Each row is followed by its class number.
[  41   10  -70  -20   67  -22    1   37  -72  100  -40  -15   30 -101
  -50    3  -86   33  -51   24  -54 -112   50  291   49   58  -42  -31
 -160  146  -29   28  -59  -13   82   90   -6   -6  169  125   41  -74] | 4
[   9  200  336  106  -66 -214  257  -62   94 -272  161   33  184  553
  267   -1   41   -3  396   35   42  288 -106 -899 -224  -19  469   57
  386 -159   89  -36  184 -104 -424 -198  168  -27 -458 -280 -138  -59] | 8
[-114    5   63  163    8  -59  -48   25  168 -165  -29  144 -223  442
   60   -8  -61   63  114  -41  -27  -56  -11 -520   71  -85  335  -28
  122 -180   23  -13   66   23 -271  106  185  -53 -363 -596 -242  206] | 8
[   7   59  170  -55 -107  -95   64  -94   -8  -46  100  -62  165   51
  109   36   40   -8  134   35   92  275  -60 -279 -127  -15   31   42
  185 -107  132   -9   98   -5  -56 -215  -42   44 -151  101   95  -66] | 3
[-166 -274 -195   -3   -7  236 -341   29  154  -44 -161  108 -490   20
 -124   23   58  -56 -269 -119   45 -296  -79   -5  172 -124 -122  -76
  -89 -168  -19  -54  -38  116  124  188    3   24 -140 -330  -73  272] | 8
[-130  -88  -50  133   49   99 -119   49  155  -91  -90  134 -303  208
  -30  -55    3   -6  -46  -89   10 -202  -38 -159  117  -60  129  -37
  -40  -94  -85  -40  -18   38  -79  186  132  -39 -212 -433 -178  196] | 7
[ 39  99   2  37  36 -79 100  26 -82  46   5 -46 101   2  -7   7 -69  59
  60  26 -42  18  41  86   8  41  33   3 -58 122 -10  22 -32 -29 -48  22
   8 -22  57  52   7 -77] | 8
[  68   50  -96  -68   40  -39   10   41 -155  149  -23  -91   98 -225
  -30   27  -76   43  -79   56  -43  -37   63  388   48   71 -156  -31
 -140  179   13   50  -80  -30  116   32 -106   26  300  293  136 -123] | 8
[ 22  21  25 -31 -41 -52  53 -14 -58   0  28 -41  70  -2  19  39  -1  23
  34  32  -1  67 -11 -30 -43  -9 -27  13  51  -2  85  -1  18 -15  -8 -61
 -63  35   0 120  61 -56] | 5
[-112 -185 -155   44   32  179 -219   50  130  -44 -141  117 -395   59
 -107  -25   34  -50 -178  -86   19 -268  -53   22  153  -64  -31  -68
 -125  -77  -90  -39  -32   64   65  215   50  -19  -98 -289 -117  189] | 4
[ -78  -76 -102   63   68  117 -112   54   64   -9 -112   76 -234   55
 -105  -16   19   15  -87  -66  -16 -199  -14   71  140  -17   27  -38
 -122  -12  -78  -31  -49   44    3  169   68  -36  -73 -244  -88  108] | 2
[ -23   20  -35   89   53  -78  -22   62    5  -16  -17   34  -92  143
   32    3  -83   53    9    4  -78 -108   35  -43   79   -6  133  -45
  -10   37  -35   23    3  -25 -109  113   64  -26    1 -194 -110   65] | 3
[  82   53  -53   29   73    2   68   44  -87   83   -5  -42   97 -144
  -55  -14  -30   38  -17    7  -65  -95   54  333   22   91  -90    2
 -140  178  -62   29  -81  -38   43   62  -22  -10  180  141   44 -114] | 0
[  23   52  117  -25  -54  -32   68  -72   -5  -20   58  -18  132   54
   72   13   48  -20  106   -1   62  209  -52 -197 -119  -19   42   46
  120  -55   99   -8   53    7  -34 -149  -11   38 -126  106   72 -102] | 5
[  -2  159  188  107   -8 -174  183    4   25  -89   92   20  153  317
  113    7  -58   78  245   48  -20  177   14 -406  -62   17  292   43
  190  -43   34   -5   94  -40 -300 -100  122  -43 -222 -169 -101  -40] | 7
[  14  135  132  111   13 -123  157    0  -21  -57   61   24  128  227
  103    4  -53   53  186   -4  -47   84   17 -231  -61    0  239   40
   78   20   13    3   24  -39 -199  -42  102  -16 -152 -156  -68  -55] | 7
[-14   2 -19  45  43   8  -7   7 -13  18 -20  20 -30  20  -1  12   7   9
  -2 -14 -21 -50   4  52  13  -8  33 -14 -55  42 -17  -6 -31  14   0  50
  15  12 -20 -27  -6  -5] | 0
[ -79  -16   50   57  -15    3  -10  -12   76  -81    6   54  -95  211
   50    6    5   -3   45  -36   10    6  -45 -272  -12  -75  120   23
  103 -120   34  -45   41   23  -82   -9   51   10 -209 -211  -72   88] | 0
[  73   67  -61  -45   43  -65   63   44 -146  101   -5  -64  105 -113
  -35    7  -50   57  -23   57  -84  -38   50  289   53   67  -53  -20
  -99  150  -11   13  -34  -32   62   24  -48   -4  233  223   76 -125] | 6
[ -56   40  134   59  -64  -65   50  -43   76 -112   62   30    8  285
  117   28    3   17  131  -27   22  127  -47 -439  -79  -76  193   45
  180 -158   93  -24   98   21 -156 -105   67   23 -275 -200  -64   40] | 1
[  63   -2    6  -55    0  -32    2   10  -52   53   17  -56   88 -111
  -16   -2  -35   13  -18   33    0   22   28  134  -11   51  -97   -4
  -46   68    2   34   -8  -21   43  -38  -44   21  124  168   65  -88] | 1
[ 15   6  48 -60 -41  -4  23 -38 -46  24  32 -52 107 -60  14  26  -9 -14
  22  16  36  83 -34  14 -63  22 -36  21   4  18  81  -5  18   3  43 -98
 -46  31 -29 155 109 -74] | 7
[ -81  -71 -152   71   81   58 -149   89   39    7 -123   77 -277   76
  -94   -2  -15   31 -119  -44  -73 -270   23  122  206  -25   31  -82
 -125   12  -92  -25  -51   30  -18  230   76  -28   16 -293 -121  154] | 2
[  73   24    2  -91    8  -16   56  -16 -132  107   34 -106  187 -234
  -17   -3  -19   -1  -23   52   13   49    4  301  -65   93 -158   14
  -99  145   15   13  -45  -42  147  -77 -125   34  191  341  155 -150] | 7
[  33   88  144   -3  -67 -106  122  -66  -29  -47  103  -29  186  108
  112   19   -2   11  151   25   24  194  -38 -245 -114    7   99   50
  138  -43  115   -2   59  -19  -96 -170   -6   20 -128   46   43  -89] | 6
[  25  -55 -105  -42   58   98  -21   44  -30   82  -64  -15  -21 -185
  -96  -30   36  -15 -117  -24  -13 -110    5  332   66   37 -169   -3
 -138  112  -52  -23  -73    5  136   70  -46  -10  155  159   68  -53] | 5
[ -41   23   41  -40  -35  -62   29  -31   18  -47   58  -66   75   50
   67    1   47   10   42   49   14  157  -55 -183  -58  -14   78   13
  116  -89   49  -56   97  -10  -23 -104  -45   -4  -60   45   20   31] | 4
[ -29  120  143   55  -46 -133  124  -32   12  -83   83  -11  122  220
  132   30   -1   33  180   37   -9  191  -27 -372  -73  -49  214   41
  192  -84   83   -2   91  -15 -179 -134   70    0 -182  -89  -34    9] | 1
[  10  136  161   60   -9 -153  146   -6    3  -76   81    8  150  234
  100  -10  -48   64  197   65  -34  163   14 -334  -61   15  222   22
  141  -46   52   14   73  -49 -200  -81   65  -19 -156 -102  -41  -47] | 0
[   3  120   98  120   34 -105  149   15    6  -79   38   45   64  237
   83  -20  -54   43  164   27  -54   28   12 -229  -18   19  241   21
   45   23  -20    5   19  -55 -196   15   92  -25 -138 -184  -90  -24] | 1
[   7   46   89   26  -24  -86   57   -8   18  -54   49    2   71  138
   64    5  -10   32   96    6   10   97  -16 -240  -32  -12  102   22
  121  -58   47  -11   54  -17 -138  -86   45   -3 -109  -82  -31  -20] | 4
[ -90  -43  -75   29   -9   -3 -102   57   34  -24  -67   61 -221  152
   -5   45  -26   25  -78    2  -28  -99  -16 -137  148  -69   22  -43
   52  -81   25   -6   24   24  -67   84    0   12  -66 -193  -48  122] | 1
[ 11  37   8 -12  -3 -90   9   6 -26  -6   2 -15   2  79   5  29 -58  61
  26  53 -39  23  14 -82  18  19  86 -35  -1  -6  42  32  33 -14 -57  15
  -6  -5 -10 -33  -2 -17] | 8
[  21  -38  -96   23   84   43  -37   71  -39   52  -74   11  -81  -88
 -101  -25  -39   21  -74    8  -49 -184   48  287   88   65  -37  -55
 -219  142  -96   23  -82   -9   70  168   19  -39  109  -17  -21    0] | 7
[ -61   10  -24  132   71    1   10   72   55  -53  -55   89 -135  187
  -40  -14  -52   62   33  -26  -72 -181   23  -51  104    1  174  -26
  -87   24  -92   -2  -37    1 -123  181  129  -58 -117 -316 -155   93] | 7
[ -98 -230 -204  -57   16  226 -289   18   41   37 -148   26 -321 -160
 -142   14   89  -67 -270  -88   36 -250  -52  236  140  -77 -217  -74
 -160  -62  -37  -53  -52   88  223  157  -73   35   55  -51   26  158] | 2
[  44   29  -68   16   39   24   45   50  -93   62  -44  -12   31  -71
  -67  -15  -25   42  -24    1  -49  -84   37  243   54   34  -74    5
 -131  121  -55    6  -64  -10   36   62  -39  -12  136   84   33  -69] | 6
[ 116  129    8   34   57  -75  166   50 -121   70   22  -40  189  -69
   -1  -17  -57   64   65   36  -64  -25   64  253   -3   95  -17   30
  -82  203  -40   23  -78  -71  -50    8   -1  -20  149  145   60 -185] | 2
[  66   30  -71  -34   75  -21    8   58  -99  113  -24  -30   44 -147
  -45    6  -73   35  -54   27  -57  -91   60  328   69   85  -90  -14
 -136  158  -44   37  -74  -25   60   62  -28  -13  227  145   76 -104] | 6
[ -22   94  213  127  -45 -104  133  -39  105 -176   85   72   44  354
  117  -17  -10   29  239   -5   32  156  -32 -543 -107  -20  310   42
  190 -150   36   -9   90  -27 -284  -77  140  -34 -371 -327 -135   25] | 7
[ -66   27   63   92    3  -56   -4    2   90  -85   19   71  -96  280
   42    3  -43   33   77  -35   -7   -3  -15 -336   23  -46  194    6
  117 -122   15   -7   39   17 -176   17  123  -25 -217 -340 -144  100] | 2
[  23    7  -65   38   48   57    2   41  -25   41  -25  -18    7  -77
  -58  -28    6   32  -48  -13  -23 -100   22  213   59   55  -79    3
  -90  102  -67  -16  -56   -6   28   66  -24  -16   98   26    6  -33] | 3
[ -37   61  113   33  -70  -67   47  -32   53  -91   64   13   26  202
   86   32   -4   29  142   34    7  190  -43 -366  -72  -49  184   27
  175 -137   94  -14   95    6 -156  -94   39    5 -214 -114  -41   30] | 5
[  11  128  169   -4  -52 -173  131  -56   -2  -48  121  -55  216  114
  154   25  -16   25  191   70   18  245  -17 -299 -124    7  163   29
  179  -53  120   13  100  -45 -142 -158   12    7 -118   41   15  -51] | 0
[ -74   74  148   83  -17  -91   82  -34   79 -116   48   48   15  299
  103   -4   22   36  169   24   -6  131  -31 -445  -52  -53  270   13
  169 -137   53  -34  100  -11 -177  -56   92  -18 -281 -246 -121   69] | 0
[ -61  -69  -39   16   -6   40  -96    5   44  -30  -33   21 -136   40
    5   32   31  -22  -40  -39   -3  -66  -32  -52   39  -60   10  -25
   -6  -63   15  -21   13   35   17   52   12   12  -86 -104  -22   89] | 0
[-145  -97  -51   65   -3   68 -155   15  112  -93  -71  104 -300  245
   15   21   16   -1  -56  -77    7 -119  -57 -293   79 -123  111  -24
   66 -178   34  -56   23   67  -72   94   56   10 -230 -394 -122  197] | 5
[  -3  -81  -85 -117  -29   71  -95    2  -68   69  -21  -69  -27 -208
  -45   25   31  -31 -133    0   32  -33  -32  227   26   10 -221   -6
  -64   14   47  -17  -32   19  156  -42 -124   48  123  170  150  -24] | 2
[ -51  192  292   91  -95 -228  208  -65   58 -216  141   42  136  511
  228   25  -12   42  330   59   18  312  -69 -823 -149  -49  428   50
  378 -215  112  -18  190  -65 -394 -200   90  -17 -413 -297 -119   12] | 2
[  44  -28 -144  -71   53   47  -41   52  -92  133  -38  -83   39 -254
 -103   10  -18   48 -142   34  -54 -137   42  471   51   70 -213  -23
 -162  153  -31   -1  -77    3  174   88 -104    9  275  255   92  -59] | 0
[ 150  151  166  -65  -36 -121  229  -59 -138   48  110 -120  398 -119
   37  -10    1   38  175   76   20  260   31   46 -174   99  -39   60
   29  102   77   38   30  -64   -5 -206  -65   14   65  378  156 -285] | 0
[  12  -22  -80  -96   -1    4  -35   21  -80   88  -26  -80   58 -188
  -46   18   10   39  -72   56  -45  -16    3  265   33   22 -114  -36
 -102   74   44    2   -7   -3  134   20  -90   20  185  229   87  -41] | 5
[ -52  -54 -108  -57   27   23  -90   29  -27   58  -27  -58  -50 -120
  -12    8    4    3 -120   42  -25  -77  -25  192   67   16  -85  -43
  -94   48    7  -10  -18    1  125   66  -74   11  125   66   47   59] | 3
[ -57 -126 -191   70   84  153 -188  102   54   12 -133   65 -297  -42
 -101  -15   -8   12 -188  -62  -54 -306    8  227  199   -5  -68  -66
 -196   39  -93   -4  -93   27   53  252   16  -17   57 -233  -77  150] | 1
[ -20   94  160   43  -51 -100   96  -58    2  -65   68    3   98  211
   96   51  -22   27  169    9   29  194  -34 -350  -90  -37  184   46
  164  -78   96   -9   76    8 -172 -126   58   15 -227  -81    0  -51] | 3
[ 112  246  233   28  -51 -280  299  -44 -104  -20  156  -57  377  184
  152   33  -73   95  290   99  -37  312   41 -301 -161   32  195   73
  219   46  117   50   79  -82 -232 -214   27    4  -61  141   27 -219] | 5
[  74  247  320   77  -64 -293  341  -73  -10 -119  220  -34  391  302
  207   -4  -80   73  382   59    1  374   -1 -506 -228   35  326  109
  295  -50  159    7  102  -73 -295 -273  122  -17 -245  -24  -21 -156] | 4
[  32  -67 -156  -38   60   87  -71   56  -52   73  -87  -21 -101 -176
  -96  -16   11   -4 -153    5  -34 -187   22  363  102   55 -153  -42
 -195  133  -71    4  -84   -4  142  133  -58  -11  178   83   54  -24] | 8
[   1  117  146   24  -29 -129  170  -36    0  -62   86  -30  188  153
   90    5   -6   42  165   69  -22  180   -9 -266  -90    3  184   37
  140  -33   41  -20   98  -41 -143 -115   29  -17 -115   21  -29  -47] | 1
[ -14 -111 -202  -80   41   88 -172   68  -64  133 -100  -27 -161 -218
 -139   18  -33    6 -219   -4  -20 -204   13  404  148   28 -269  -62
 -175   89  -26   10  -81   33  186  136 -107   27  229  123   73   12] | 0
[  51   27  -49  -54   37  -25   23    0 -132  115   -9  -62  108 -188
  -10    7  -36   -1  -38   17  -22  -38   26  304   13   53 -106  -17
 -132  156   17   37  -54  -22  116   26  -63   22  199  225  109 -100] | 6
[-105  -17  107   79  -53  -43  -19  -31  125 -157   13   78 -125  344
   81    8   22   -1  109  -40   52   37  -82 -522  -33 -100  187   15
  197 -192   61  -49   90   17 -181  -47   91   -8 -349 -376 -134  135] | 3
[  58    5  -83   16  103   26   16   55  -82   83  -42  -28   36 -157
  -72  -41  -43   39  -64    9  -68 -160   62  353   49   78  -85  -22
 -203  171  -88   23 -107  -43   99  114  -36  -19  194   89   15  -63] | 0
[-145   46  219  128  -87  -84    8  -93  188 -187   25  126  -94  457
  110   12    9    4  225  -42   71  214  -76 -770  -33 -151  362   25
  267 -316   82  -36  160   33 -285 -104  174   -7 -532 -496 -183  188] | 4
[ -87 -138  -86  -51  -34   73 -173    3   24  -21  -54   12 -202  -14
  -28   13   37  -35 -132  -28   38 -107  -44    0   58  -55  -90  -50
  -26  -97   25  -35   -3   49  114   38  -61   33  -38  -92    9  142] | 7
[ -29   14  -28   73   55    2   26   39   28  -26  -33   50  -63   89
  -18  -23  -10   22   20  -16  -39 -106    2   22   61   20   88  -14
  -47   25  -46  -16  -21  -10  -70   94   63  -38  -37 -146  -68   27] | 2
[ 172  157   85 -145   28 -103  207  -40 -199  177   76 -178  471 -335
   24  -27  -12  -15   90  131   -2  199   15  355 -141  159 -157   21
  -87  275   -7   47   10 -138  125 -175 -157   27  336  652  222 -324] | 5
[-147  -88 -110   40   29   77 -126   41   93  -58  -61   56 -235  135
  -18   -7   41    6 -106  -35  -52 -139  -49 -111  122  -79   81  -39
   28 -131  -20  -83   42   38   -9  115   16  -18  -84 -276 -105  230] | 6
[ -97  -92 -168   43   37   76 -165   63   57   -1  -88   58 -261   49
  -48   13  -31   28 -156  -26  -65 -213  -12   79  160  -47   36  -64
  -81  -33  -26  -16  -25   44   36  195   16  -13    8 -207  -85  182] | 4
[  -3   -6  -10   49   42   18  -12   22   17  -19  -39   23  -71   38
  -43  -17   -9   17   14    0  -19 -100   19   35   51   30   52  -29
  -95   38  -73    9  -19  -13  -11  107   50  -37  -38 -124  -67   29] | 3
[ 55  52  26  50  51 -27  97  30 -39   8  13   0  78   5 -31 -30 -40  32
  63  34 -39  -6  33  76  -3  78  39   6 -82  97 -58  32 -26 -45 -52  44
  21 -33  30  12 -15 -64] | 6
[-133  -25  133  113  -65  -12  -28  -49  191 -192   28  117 -164  415
   98   27   32   -9  123  -80   60   63  -95 -634  -28 -115  266   25
  239 -271   85  -62  117   52 -237  -36  148   -5 -453 -463 -171  171] | 4
[-135 -110 -109  110   59   53 -168   51  116  -77 -110  116 -328  227
  -21    7  -24   15  -83  -65  -38 -264  -28 -143  128  -93  138  -57
  -51  -76  -56  -43  -15   42  -67  204   99  -23 -179 -450 -171  235] | 4
[  10   89   66   64   15 -130   73   25  -13  -23   27   25   26  191
   46   20  -70   77  116   28  -37   20   18 -182    5   -2  152    0
   85   10   26    0   27  -22 -173  -20   70  -14 -101 -117  -61  -40] | 0
[   1 -111 -178   -5   60  145 -148   73  -51  102 -126   19 -188 -201
 -141    3   -3  -12 -179  -52  -13 -242   29  407  144   10 -201  -45
 -231  112  -86   21 -124   33  166  157  -33    6  159   39   41   14] | 7
[ -43   -8   45   -8  -61  -68  -32  -10   46  -79   16   33  -75  184
   25   40  -10   34   34   23   24   62  -37 -334    4  -61   80   -2
  170 -140   70  -22   72   17 -113  -53    5   -5 -156 -158  -44   70] | 4
[  27  -24 -173    2  135   15  -69  102 -104  143  -97  -15  -75 -151
  -90   -6  -65   61 -141   17 -100 -250   78  458  140   54 -109  -64
 -227  203  -80   20 -117  -19  125  188  -32   -1  277   82   13  -31] | 0
[ -76 -180 -332  -31  118  187 -284  117  -38  139 -205   29 -338 -222
 -174   -2  -13   -7 -357  -43  -81 -418   31  565  267   -6 -221 -117
 -317  132 -130    1 -140   49  235  307  -67    3  282  -43   10  141] | 2
[ 103  156  107 -107  -40 -157  178  -45 -145   82  134 -167  387 -175
  100    5   -9   37  114  113    2  280    6  134 -136   93  -32   40
   56  107   98   12   37  -68   36 -215 -108   25  169  424  187 -202] | 2
[ -91  -79 -145  145   94  144 -136   88   92  -54 -140  130 -320  168
 -110  -30  -30   43  -93  -77  -91 -326   15   27  176  -43  113  -49
 -152  -25 -113  -26  -60   49  -52  282  114  -54 -114 -434 -175  182] | 0
[  79  155  152   89    7 -119  215  -13  -28  -40   69   -3  198  143
   65  -16  -37   47  213   20  -17  119   17 -163 -109   33  159   65
   73   74   -7   21   23  -56 -173  -87   91  -25  -95    7  -33 -154] | 1
